x =
[[  1.2  -3.0  -2.4  -0.2  -1.0  -1.6  -0.8   7.7  -1.0]
 [ 29.0  31.2   7.8  14.0 -33.3 -23.6 -38.4   9.7 -45.7]
 [ 66.5  -1.4 -28.9  12.2 -10.5  29.4  26.4 -57.8 -24.7]
 [ 33.4  33.5   1.6  11.9 -30.5 -20.0 -51.5  13.8 -52.6]
 [ -2.0   2.8   0.3   5.7   0.4   1.2   0.7  -3.3  -1.0]
 [  3.2  -1.4  -0.9   1.1  -3.1  -4.3   4.0  -1.2  -0.2]
 [ -0.2   1.6  -0.1   1.2  -0.9  -0.3   1.3  -0.7   0.2]
 [ 49.3 -22.5   6.4  14.4 -14.8 -29.0  26.9  -2.0  34.9]
 [ -1.8   3.3   0.9   4.3  -0.2   1.7   1.6  -2.2   0.1]
 [  0.2  -4.1   0.2   0.3  -2.3  -2.3   0.1   1.3  -3.2]
 [-26.9 -25.8 -41.1 -20.0  46.3  78.9  31.5  -4.4  -4.1]
 [  6.6  -4.2   2.0  -6.1  -0.8  -3.7   4.2  11.2   4.6]
 [  0.5   1.4  -3.3   1.0   0.4   2.8  -0.5  -5.6  -1.5]]
x[0][-9]: 1.2
x[-12][-3]: -38.4
x[-6][-1]: 34.9
x[6]: [-0.2, 1.6, -0.1, 1.2, -0.9, -0.3, 1.3, -0.7, 0.2]
x[-4][-8]: -4.1
x[-2][7]: 11.2
x[:, -4]: [-1.6, -23.6, 29.4, -20.0, 1.2, -4.3, -0.3, -29.0, 1.7, -2.3, 78.9, -3.7, 2.8]
x[0][1]: -3.0
x[-3][-8]: -25.8
x[-7][5]: -0.3
x[6][-1]: 0.2
x[-1][-3]: -0.5
x[7][0]: 49.3
x[-9]: [-2.0, 2.8, 0.3, 5.7, 0.4, 1.2, 0.7, -3.3, -1.0]
x[-3][-3]: 31.5
x[-2][-6]: -6.1
x[4][0]: -2.0
x[12][4]: 0.4
x[0][-5]: -1.0
x[:, 7]: [7.7, 9.7, -57.8, 13.8, -3.3, -1.2, -0.7, -2.0, -2.2, 1.3, -4.4, 11.2, -5.6]
x[-5][4]: -0.2
x[9][5]: -2.3
x[-10][4]: -30.5
x[-11]: [66.5, -1.4, -28.9, 12.2, -10.5, 29.4, 26.4, -57.8, -24.7]
x[-4][7]: 1.3
x[-10][-9]: 33.4
x[-1][-1]: -1.5
x[11]: [6.6, -4.2, 2.0, -6.1, -0.8, -3.7, 4.2, 11.2, 4.6]
x[:, 6]: [-0.8, -38.4, 26.4, -51.5, 0.7, 4.0, 1.3, 26.9, 1.6, 0.1, 31.5, 4.2, -0.5]
x[2][-1]: -24.7
x[-6]: [49.3, -22.5, 6.4, 14.4, -14.8, -29.0, 26.9, -2.0, 34.9]

X =
[[  1.0   1.1   1.0   0.6   1.0   0.9   1.1   0.9   0.8   1.2   1.1   1.1]
 [ -4.1  -4.0   2.1  23.8  -4.3  -7.4  12.1   5.6  -4.9   1.9  -4.0 -10.7]
 [-23.8 -27.3  -2.8  -5.2 -25.2   0.9  16.4 -26.2   2.1 -15.4 -24.6   6.3]
 [-26.6 -16.4  10.4 -11.8 -25.9  -4.0  10.5 -17.2 -10.1   1.4 -21.0   1.7]
 [ -7.8  11.6  27.2 -10.5  -5.4   1.5 -16.2   6.7  -7.7  23.7  -1.4  -2.9]
 [  1.7   1.4   1.0   1.9   1.6   1.5   1.3   1.6   1.7   0.8   1.3
    1.3]]
Indices start at 0.
(0, 0)	1.0
(3, 1)	-16.4
(5, 0)	1.7
(5, 11)	1.3
(4, 11)	-2.9
(2, 7)	-26.2
(4, 4)	-5.4
(4, 5)	1.5
(1, 9)	1.9
(1, 8)	-4.9
(0, 8)	0.8
(2, 0)	-23.8
(1, 3)	23.8
(4, 9)	23.7
(4, 7)	6.7
(4, 10)	-1.4
(0, 5)	0.9
(2, 8)	2.1
(0, 1)	1.1
(1, 4)	-4.3
(0, 3)	0.6
(3, 4)	-25.9
(5, 2)	1.0
(1, 6)	12.1
(5, 3)	1.9
(2, 6)	16.4
(4, 8)	-7.7
(2, 1)	-27.3
(5, 1)	1.4
(3, 0)	-26.6
(4, 1)	11.6
(2, 4)	-25.2

W =
21.1,0.2,21.2,1.0,-7.2,-4.5,43.4,9.7,-8.1,-6.7,-3.5,22.8,-15.7
26.9,0.5,-3.2,-4.2,4.4,4.5,-5.4,6.7,0.9,4.3,11.0,13.8,-24.8
-35.0,6.6,-2.8,-1.8,2.1,3.8,33.9,4.3,2.2,6.6,8.4,-11.9,15.8
9.0,-2.1,1.9,-1.6,-10.4,-6.3,13.7,0.2,-8.1,0.8,-3.3,-0.1,7.3
-43.6,-7.3,-21.9,6.3,-6.6,-0.5,1.3,-4.4,-9.2,3.9,4.4,5.8,-7.3
17.6,-4.5,-3.2,1.6,-2.0,-4.9,25.3,-12.1,0.6,-10.3,5.3,-18.2,3.3
-21.7,0.2,1.3,-8.3,-3.6,-2.5,-7.1,14.2,-3.1,0.3,-0.7,-13.3,14.9
-28.6,-3.6,-13.5,1.0,1.5,0.6,8.7,-5.7,12.7,3.9,7.2,-62.6,2.6
-16.7,-3.4,-18.6,3.2,3.6,-1.1,24.5,-0.5,22.3,-0.2,-5.4,22.0,-0.3
-29.1,-0.9,6.4,0.1,-0.2,1.4,-0.3,-3.8,-3.3,-6.2,1.5,28.2,2.1
4.3,-2.1,-1.3,-2.7,3.7,-8.1,-7.2,-23.4,-25.0,-13.4,3.0,10.7,-16.1
5.7,5.1,-15.9,-3.7,5.3,-5.7,-2.2,15.2,20.8,2.1,-4.8,-27.7,3.5
42.7,5.3,-14.6,-0.7,1.7,3.0,-2.6,18.7,12.2,-1.5,-11.1,-19.0,6.4
-4.7,3.2,-25.7,5.2,-4.3,-3.1,17.7,2.8,-2.6,8.2,-0.3,-15.1,5.4
32.3,-2.3,11.0,-2.2,6.3,-0.5,33.4,-4.3,-28.0,-1.6,-8.1,40.9,-8.2
-16.2,5.5,10.0,-4.4,9.2,5.6,-32.0,-1.2,16.9,-5.8,9.1,-35.5,15.3
Rows and columns are counted from 0.
row 0 col 0	21.1
row 15 col 4	9.2
row 0 col 4	-7.2
row 2 col 4	2.1
row 2 col 7	4.3
row 10 col 7	-23.4
row 11 col 11	-27.7
row 13 col 5	-3.1
row 6 col 3	-8.3
row 0 col 7	9.7
row 14 col 4	6.3
row 2 col 6	33.9
row 2 col 1	6.6
row 7 col 12	2.6
row 1 col 11	13.8
row 8 col 0	-16.7
row 2 col 5	3.8
row 4 col 7	-4.4
row 14 col 12	-8.2
row 14 col 5	-0.5
row 0 col 10	-3.5
row 14 col 3	-2.2
row 5 col 10	5.3
row 3 col 1	-2.1
row 2 col 12	15.8
row 15 col 5	5.6
row 12 col 6	-2.6
row 0 col 12	-15.7
row 11 col 5	-5.7
row 14 col 9	-1.6
row 0 col 5	-4.5
row 13 col 6	17.7
row 3 col 6	13.7
row 0 col 6	43.4
row 8 col 1	-3.4

m =
[[-0.03, -1.92, -0.05, -1.24, 0.83, -0.12, -2.03],
 [-0.31, -0.98, -0.69, -1.04, 0.26, -0.45, -1.29],
 [-0.73, -0.47, -0.62, -0.93, -0.68, -0.92, -0.85],
 [-0.25, -1.76, -0.20, -1.29, 0.79, -0.33, -1.98],
 [-0.77, -1.04, -0.81, -1.20, -0.94, -1.18, -0.71],
 [-0.57, -1.54, -0.43, -1.32, 0.83, -0.65, -1.85],
 [0.25, 1.83, 1.08, -1.14, -0.86, -1.37, -1.75],
 [-0.47, -1.36, -0.50, -1.22, 0.64, -0.60, -1.69]]
m[0][0] => -0.03
m[5][0] => -0.57
m[4][3] => -1.20
m[7] => [-0.47, -1.36, -0.50, -1.22, 0.64, -0.60, -1.69]
m[3][0] => -0.25
m[:, 2] => [-0.05, -0.69, -0.62, -0.20, -0.81, -0.43, 1.08, -0.50]
m[5][2] => -0.43
m[2][6] => -0.85
m[6][2] => 1.08
m[2][2] => -0.62
m[5][4] => 0.83
m[7][4] => 0.64
m[2][0] => -0.73
m[0] => [-0.03, -1.92, -0.05, -1.24, 0.83, -0.12, -2.03]
m[:, 4] => [0.83, 0.26, -0.68, 0.79, -0.94, 0.83, -0.86, 0.64]
m[7][6] => -1.69
m[6][0] => 0.25
m[4][1] => -1.04
m[1][1] => -0.98
m[1][0] => -0.31
m[6][4] => -0.86
m[:, 6] => [-2.03, -1.29, -0.85, -1.98, -0.71, -1.85, -1.75, -1.69]
m[4][5] => -1.18
m[0][1] => -1.92
m[3][4] => 0.79
m[4][6] => -0.71
m[1] => [-0.31, -0.98, -0.69, -1.04, 0.26, -0.45, -1.29]
